Here is a tiny trained network, its code and every weight. The questions are about switching its units off for an input and a target symbol, where a switched-off unit gives its printed mean instead of its output.

import numpy as np


def w(rows, s, z=0):
    codes = np.array(rows[::2]) - 128.0
    scale = np.full(codes.shape[1], s)
    scale[-1] = z or s
    return codes * scale


def norm(h):
    return h / np.sqrt((h * h).mean(-1, keepdims=True) + 1e-5)


def f(y):
    return y / 2 * (1 + np.tanh(0.7978845608 * (y + 0.044715 * y**3)))


def softmax(a):
    e = np.exp(a - a.max(-1, keepdims=True))
    return e / e.sum(-1, keepdims=True)


def log_softmax(a):
    a = a - a.max(-1, keepdims=True)
    return a - np.log(np.exp(a).sum(-1, keepdims=True))


def net(x, mask):
    ids = ['αβγξπστ'.index(c) for c in x.split()]
    T = len(ids)
    res = E[ids] + P[:T]
    u = 0
    for l in range(2):
        q, k, v = (norm(res) @ M[l].T for M in (Q, K, V))
        z = softmax(np.where(np.tri(T) > 0, q @ k.T / 3**0.5, -1e9)) @ v
        res = res + np.where(mask[u], z, O[l][:, -1]) @ O[l][:, :-1]
        u += 1
        y = f(norm(res) @ A[l][:, :-1].T + A[l][:, -1])
        res = res + np.where(mask[u : u + 12], y, B[l][:, -1]) @ B[l][:, :-1]
        u += 12
    return log_softmax(norm(res)[-1] @ U[:, :-1].T + U[:, -1])


Q, K, V, O, A, B = {}, {}, {}, {}, {}, {}
E = w([
[146,89,87,213,238,117,125],'α',
[172,81,159,128,213,22,157],'β',
[191,159,116,135,91,87,151],'γ',
[165,173,123,60,251,73,153],'ξ',
[68,99,86,180,34,72,205],'π',
[15,205,204,130,129,85,28],'σ',
[120,57,77,58,134,133,7],'τ',
],0.0025)
P = w([
[165,101,184,37,217,6,227],'0',
[193,85,143,250,156,90,37],'1',
[178,234,42,78,136,108,108],'2',
[93,110,125,43,225,36,227],'3',
[165,73,164,236,161,136,58],'4',
[154,211,65,70,128,134,126],'5',
[63,119,77,43,198,73,206],'6',
[154,75,167,211,65,195,43],'7',
[147,187,86,60,113,175,152],'8',
[43,107,72,42,181,116,191],'9',
[141,53,185,229,137,190,70],'10',
[113,187,134,70,93,228,157],'11',
[1,131,32,30,179,127,171],'12',
],0.0024)
Q[0] = w([
[60,208,24,7,149,112,235],'L0H0',
[229,59,213,255,106,135,33],'L0H0',
[217,48,163,191,113,145,133],'L0H0',
],0.0084)
K[0] = w([
[252,148,84,178,145,42,226],'L0H0',
[3,106,165,51,146,204,38],'L0H0',
[53,82,94,51,170,217,91],'L0H0',
],0.0058)
V[0] = w([
[7,244,181,213,204,97,126],'L0H0',
[66,39,110,27,112,110,4],'L0H0',
[180,13,15,92,156,168,133],'L0H0',
],0.002)
O[0] = w([
[170,165,180,109,66,152,194,158],'L0H0',
[128,157,178,108,119,147,4,4],'L0H0',
[127,53,63,127,110,118,104,175],'L0H0',
],0.004,0.00034)
A[0] = w([
[127,190,59,212,2,167,139,7],'L0N0',
[172,150,59,141,111,97,143,83],'L0N1',
[138,124,141,154,19,70,57,71],'L0N2',
[213,244,96,56,76,158,54,176],'L0N3',
[208,105,60,179,121,175,64,70],'L0N4',
[199,121,75,192,154,125,139,186],'L0N5',
[193,168,180,115,115,143,157,166],'L0N6',
[92,182,216,186,111,149,48,186],'L0N7',
[25,68,69,144,139,145,121,62],'L0N8',
[56,91,140,160,211,136,162,213],'L0N9',
[166,134,125,32,155,81,150,156],'L0N10',
[118,211,122,105,137,161,191,7],'L0N11',
],0.0041,0.0022)
B[0] = w([
[118,165,193,129,162,82,2,115],'L0N0',
[148,160,226,130,98,152,132,159],'L0N1',
[98,195,145,101,232,163,148,122],'L0N2',
[105,14,153,151,147,103,201,195],'L0N3',
[101,160,137,23,158,79,238,145],'L0N4',
[56,146,171,137,90,183,160,222],'L0N5',
[153,124,12,166,84,141,86,157],'L0N6',
[189,111,29,178,130,101,104,183],'L0N7',
[112,142,21,96,125,87,135,141],'L0N8',
[69,187,104,117,59,131,132,239],'L0N9',
[153,134,55,198,80,168,85,252],'L0N10',
[32,72,160,127,169,213,119,122],'L0N11',
],0.0036,0.0024)
Q[1] = w([
[209,98,229,141,148,88,47],'L1H0',
[239,134,229,154,211,154,126],'L1H0',
[159,80,227,3,184,198,104],'L1H0',
],0.0061)
K[1] = w([
[193,161,146,155,169,9,108],'L1H0',
[179,177,143,139,229,46,211],'L1H0',
[185,115,150,3,158,57,181],'L1H0',
],0.0058)
V[1] = w([
[141,199,20,139,135,172,152],'L1H0',
[132,205,118,113,191,1,144],'L1H0',
[94,130,79,187,19,117,56],'L1H0',
],0.0023)
O[1] = w([
[119,139,191,138,226,118,133,248],'L1H0',
[31,95,149,99,107,185,112,214],'L1H0',
[140,101,171,120,110,2,129,206],'L1H0',
],0.0038,0.0013)
A[1] = w([
[169,90,88,114,170,102,107,146],'L1N0',
[185,115,160,79,171,75,144,57],'L1N1',
[83,82,98,121,182,114,102,117],'L1N2',
[154,44,103,70,136,128,170,40],'L1N3',
[80,203,119,171,100,109,146,127],'L1N4',
[255,181,87,182,24,145,58,55],'L1N5',
[129,191,124,181,144,123,111,96],'L1N6',
[153,59,181,171,102,184,107,120],'L1N7',
[117,222,190,45,119,221,149,3],'L1N8',
[135,161,129,38,179,122,156,74],'L1N9',
[125,84,113,130,200,102,36,78],'L1N10',
[181,118,103,136,136,200,128,98],'L1N11',
],0.006,0.0045)
B[1] = w([
[119,145,129,96,105,218,88,204],'L1N0',
[165,57,118,100,190,118,108,80],'L1N1',
[188,115,90,112,106,165,102,211],'L1N2',
[165,166,134,102,203,12,150,121],'L1N3',
[173,128,153,81,164,139,75,251],'L1N4',
[253,176,39,247,117,53,91,193],'L1N5',
[184,101,79,69,145,78,167,142],'L1N6',
[115,150,106,97,96,65,181,170],'L1N7',
[217,217,174,83,139,162,165,117],'L1N8',
[131,193,197,129,96,105,170,122],'L1N9',
[152,72,157,93,65,154,177,184],'L1N10',
[99,86,150,185,167,91,94,114],'L1N11',
],0.0051,0.0023)
U = w([
[165,232,196,100,134,180,200,148],'α',
[192,173,60,218,91,84,95,213],'β',
[60,90,156,154,28,64,253,96],'γ',
[49,92,98,206,231,204,125,71],'ξ',
[60,142,214,141,124,80,3,123],'π',
[171,28,126,89,46,226,124,107],'σ',
[170,58,123,38,231,33,172,2],'τ',
],0.0062,0.0025)

Each question gives the input, a string of symbols that net reads in full, and the target symbol t.
The units are the heads (3 rows each of Q, K, V and O) and the neurons (one row each of A and B). Each row of codes is followed by its name. A weight is (code - 128) times the scale printed after its matrix; where a second scale follows, it is the last column's (O, A, B and U).
mask holds one flag per unit, layer by layer, with each layer's heads first. A switched-off unit (its flag False) gives its mean, the last column of its rows in O or B, instead of its output. The means were averaged over made-up inputs and are rounded, as every weight is.
A unit's drop is (log p(t) with every unit on - log p(t) with that unit switched off) / (log p(t) with every unit on - log p(t) with every unit switched off).
The circuit of an input: a set's keep is (log p(t) with only the set's units on - log p(t) with every unit switched off) / (log p(t) with every unit on - log p(t) with every unit switched off). Starting from the 12 units with the biggest drops (on a tie, the unit counted first), units are removed one at a time, each time the one whose removal leaves the highest keep (on an exact tie, the one counted first), for as long as the keep stays at least 0.8.
circuit, biggest first: the units of the circuit, biggest drop first
k most important neurons: the k neurons with the biggest drops, biggest first
k most important neurons of layer l: the k neurons of layer l with the biggest drops, biggest first
input α γ σ ξ γ α τ β β σ π, target β: circuit, biggest first => L0H0; L0N7; L1N5
input σ β α σ π ξ ξ, target α: circuit, biggest first => L1N9
input τ π β γ, target β: circuit, biggest first => L0N10; L1N10
input σ β α γ, target β: 3 most important neurons of layer 0 => L0N10; L0N3; L0N2
input β τ α β β, target σ: circuit, biggest first => L0H0; L1N10
input σ ξ α γ α β γ ξ β γ, target τ: 4 most important neurons => L0N7; L0N6; L1N5; L1N4
input γ γ β α ξ π ξ α, target ξ: 3 most important neurons => L0N4; L0N5; L0N10
input π π ξ, target ξ: 2 most important neurons of layer 0 => L0N3; L0N10
input τ τ ξ τ γ, target σ: 3 most important neurons => L0N7; L0N4; L1N10
input β γ β α σ τ α α β γ, target τ: circuit, biggest first => L1H0; L1N5; L1N10
input τ γ γ σ τ α β α, target σ: circuit, biggest first => L0H0; L0N4; L1N10
input α β β ξ ξ, target τ: 2 most important neurons of layer 1 => L1N6; L1N5
input γ τ σ π β ξ β γ τ, target τ: circuit, biggest first => L1N3; L0N3
input γ σ π α σ τ σ π π α σ, target β: circuit, biggest first => L0N7
input γ τ π ξ α τ σ α γ β σ σ, target σ: 2 most important neurons of layer 0 => L0N7; L0N5
input π τ τ, target τ: circuit, biggest first => L0N3; L1N3
input β β β γ γ α ξ π, target π: 2 most important neurons of layer 0 => L0N10; L0N2
input α ξ β τ, target σ: 4 most important neurons of layer 0 => L0N10; L0N4; L0N3; L0N5
input γ γ ξ β α, target ξ: 2 most important neurons => L0N4; L0N10
input σ β γ ξ γ γ π ξ α τ ξ, target σ: circuit, biggest first => L1N10
